Here is a tiny trained network, its code and every weight. The questions are about switching its units off for an input and a target symbol, where a switched-off unit gives its printed mean instead of its output.

import numpy as np


def w(rows, s, z=0):
    codes = np.array(rows[::2]) - 128.0
    scale = np.full(codes.shape[1], s)
    scale[-1] = z or s
    return codes * scale


def norm(h):
    return h / np.sqrt((h * h).mean(-1, keepdims=True) + 1e-5)


def f(y):
    return y / 2 * (1 + np.tanh(0.7978845608 * (y + 0.044715 * y**3)))


def softmax(a):
    e = np.exp(a - a.max(-1, keepdims=True))
    return e / e.sum(-1, keepdims=True)


def log_softmax(a):
    a = a - a.max(-1, keepdims=True)
    return a - np.log(np.exp(a).sum(-1, keepdims=True))


def net(x, mask):
    ids = ['αγεθμπστψ'.index(c) for c in x.split()]
    T = len(ids)
    res = E[ids] + P[:T]
    r = norm(res)
    for j in range(2):
        rows = slice(3 * j, 3 * j + 3)
        q, k, v = (r @ M[0][rows].T for M in (Q, K, V))
        z = softmax(np.where(np.tri(T) > 0, q @ k.T / 3**0.5, -1e9)) @ v
        o = O[0][rows]
        res = res + np.where(mask[j], z, o[:, -1]) @ o[:, :-1]
    y = f(norm(res) @ A[0][:, :-1].T + A[0][:, -1])
    res = res + np.where(mask[2:26], y, B[0][:, -1]) @ B[0][:, :-1]
    return log_softmax(norm(res)[-1] @ U[:, :-1].T + U[:, -1])


Q, K, V, O, A, B = {}, {}, {}, {}, {}, {}
E = w([
[63,190,94],'α',
[67,169,38],'γ',
[171,23,148],'ε',
[64,59,254],'θ',
[80,61,30],'μ',
[188,182,114],'π',
[177,190,28],'σ',
[68,210,101],'τ',
[187,131,36],'ψ',
],0.0094)
P = w([
[176,36,225],'0',
[47,109,3],'1',
[44,78,45],'2',
[53,82,92],'3',
[68,95,102],'4',
[85,91,105],'5',
[88,61,110],'6',
],0.0035)
Q[0] = w([
[178,155,179],'head 1',
[45,122,118],'head 1',
[148,182,3],'head 1',
[3,33,63],'head 2',
[55,103,169],'head 2',
[238,160,211],'head 2',
],0.0068)
K[0] = w([
[154,183,67],'head 1',
[56,29,163],'head 1',
[157,127,180],'head 1',
[254,72,158],'head 2',
[188,175,113],'head 2',
[36,184,74],'head 2',
],0.0075)
V[0] = w([
[177,52,50],'head 1',
[31,160,104],'head 1',
[254,139,201],'head 1',
[169,251,62],'head 2',
[209,154,218],'head 2',
[221,93,15],'head 2',
],0.006)
O[0] = w([
[187,45,42,201],'head 1',
[120,170,81,176],'head 1',
[154,119,253,4],'head 1',
[153,253,151,72],'head 2',
[209,124,204,41],'head 2',
[240,140,21,219],'head 2',
],0.0064,0.0033)
A[0] = w([
[46,119,126,42],'neuron 1',
[165,101,36,213],'neuron 2',
[96,196,170,225],'neuron 3',
[91,78,134,62],'neuron 4',
[172,77,104,222],'neuron 5',
[116,144,234,214],'neuron 6',
[128,41,112,102],'neuron 7',
[114,43,62,108],'neuron 8',
[144,53,77,124],'neuron 9',
[100,125,157,170],'neuron 10',
[145,107,104,126],'neuron 11',
[103,139,167,145],'neuron 12',
[28,130,115,112],'neuron 13',
[152,214,111,48],'neuron 14',
[68,111,157,83],'neuron 15',
[87,39,108,133],'neuron 16',
[176,177,91,49],'neuron 17',
[162,229,106,65],'neuron 18',
[156,229,211,63],'neuron 19',
[85,183,110,69],'neuron 20',
[111,173,165,27],'neuron 21',
[2,125,104,103],'neuron 22',
[136,140,137,3],'neuron 23',
[137,237,186,249],'neuron 24',
],0.0065,0.0048)
B[0] = w([
[18,51,35,122],'neuron 1',
[201,218,246,253],'neuron 2',
[153,238,191,146],'neuron 3',
[132,61,135,123],'neuron 4',
[129,92,238,201],'neuron 5',
[151,198,235,132],'neuron 6',
[146,109,167,152],'neuron 7',
[166,118,193,191],'neuron 8',
[135,73,208,178],'neuron 9',
[98,209,134,138],'neuron 10',
[128,80,174,142],'neuron 11',
[189,148,165,124],'neuron 12',
[66,174,98,153],'neuron 13',
[161,18,167,117],'neuron 14',
[74,157,53,122],'neuron 15',
[105,98,205,179],'neuron 16',
[64,21,150,121],'neuron 17',
[142,20,187,124],'neuron 18',
[157,111,221,114],'neuron 19',
[172,207,135,121],'neuron 20',
[171,140,49,106],'neuron 21',
[14,196,57,166],'neuron 22',
[222,58,33,104],'neuron 23',
[142,242,254,143],'neuron 24',
],0.0047,0.0069)
U = w([
[31,216,103,26],'α',
[60,162,48,40],'γ',
[148,21,210,49],'ε',
[2,103,227,198],'θ',
[97,24,35,255],'μ',
[197,194,252,110],'π',
[204,200,92,61],'σ',
[45,232,134,59],'τ',
[230,105,99,106],'ψ',
],0.0085,0.0053)

Each question gives the input, a string of symbols that net reads in full, and the target symbol t.
The units are the heads (3 rows each of Q, K, V and O) and the neurons (one row each of A and B). Each row of codes is followed by its name. A weight is (code - 128) times the scale printed after its matrix; where a second scale follows, it is the last column's (O, A, B and U).
mask holds one flag per unit, heads first, then neurons. A switched-off unit (its flag False) gives its mean, the last column of its rows in O or B, instead of its output. The means were averaged over made-up inputs and are rounded, as every weight is.
A unit's drop is (log p(t) with every unit on - log p(t) with that unit switched off) / (log p(t) with every unit on - log p(t) with every unit switched off).
The circuit of an input: a set's keep is (log p(t) with only the set's units on - log p(t) with every unit switched off) / (log p(t) with every unit on - log p(t) with every unit switched off). Starting from the 12 units with the biggest drops (on a tie, the unit counted first), units are removed one at a time, each time the one whose removal leaves the highest keep (on an exact tie, the one counted first), for as long as the keep stays at least 0.8.
circuit, biggest first: the units of the circuit, biggest drop first
heads that matter: for each layer, one digit per head in row order, 1 if its drop is at least 0.15 and else 0, layers parted by /
drop of u: that unit's drop, to one decimal
input θ σ σ, target π: heads that matter : 11
input π μ α, target π: circuit, biggest first : [head 2]
input θ θ σ, target θ: heads that matter : 01
input π θ τ ψ π θ, target π: heads that matter : 01
input π μ π ψ σ τ τ, target π: heads that matter : 01
input μ μ θ, target μ: heads that matter : 11
input π π π θ ψ σ, target π: heads that matter : 10
input θ τ μ γ, target θ: heads that matter : 01
input ψ μ α π θ μ, target ψ: circuit, biggest first : [head 2; neuron 2]
input π θ π θ μ μ, target π: circuit, biggest first : [head 2; head 1]
input ψ σ σ π μ, target ψ: drop of head 2 : 0.7
input θ τ π γ θ ψ μ, target θ: drop of neuron 18 : 0.0
input π ψ θ, target π: drop of head 1 : 0.2
input π θ σ π μ θ ψ, target π: circuit, biggest first : [head 1]
